Read these off the array that follows. Counting starts at 0.
1) Find the top-left entry.
2) Find the entry directly above -0.49.
3) Find the entry in row 1 and column 0.
4) Find the smallest entry.
5) Find the entry in row 0 and column 1.
6) Find the entry just right of the largest entry.
7) Find the entry in row 2 and column 0.
8) Find the entry just right of the centre entry.
array([[-0.53,  0.05, -0.40,  0.34, -0.16,  0.13, -0.43,  0.12, -0.11],
       [-0.60,  0.04, -0.32,  0.42, -0.08,  0.09, -0.36,  0.15, -0.08],
       [ 0.54, -0.04,  0.31, -0.35,  0.14, -0.09,  0.35, -0.13,  0.08],
       [-0.21,  0.07, -0.51,  0.04, -0.33,  0.19, -0.49,  0.01, -0.18],
       [-0.67,  0.00, -0.01,  0.54,  0.14, -0.03, -0.09,  0.20,  0.03],
       [ 0.63, -0.02,  0.13, -0.50, -0.05, -0.02,  0.20, -0.18,  0.01],
       [-0.66,  0.02, -0.14,  0.52,  0.05,  0.02, -0.21,  0.19, -0.01]])
1) -0.53
2) 0.35
3) -0.60
4) -0.67
5) 0.05
6) -0.02
7) 0.54
8) 0.19
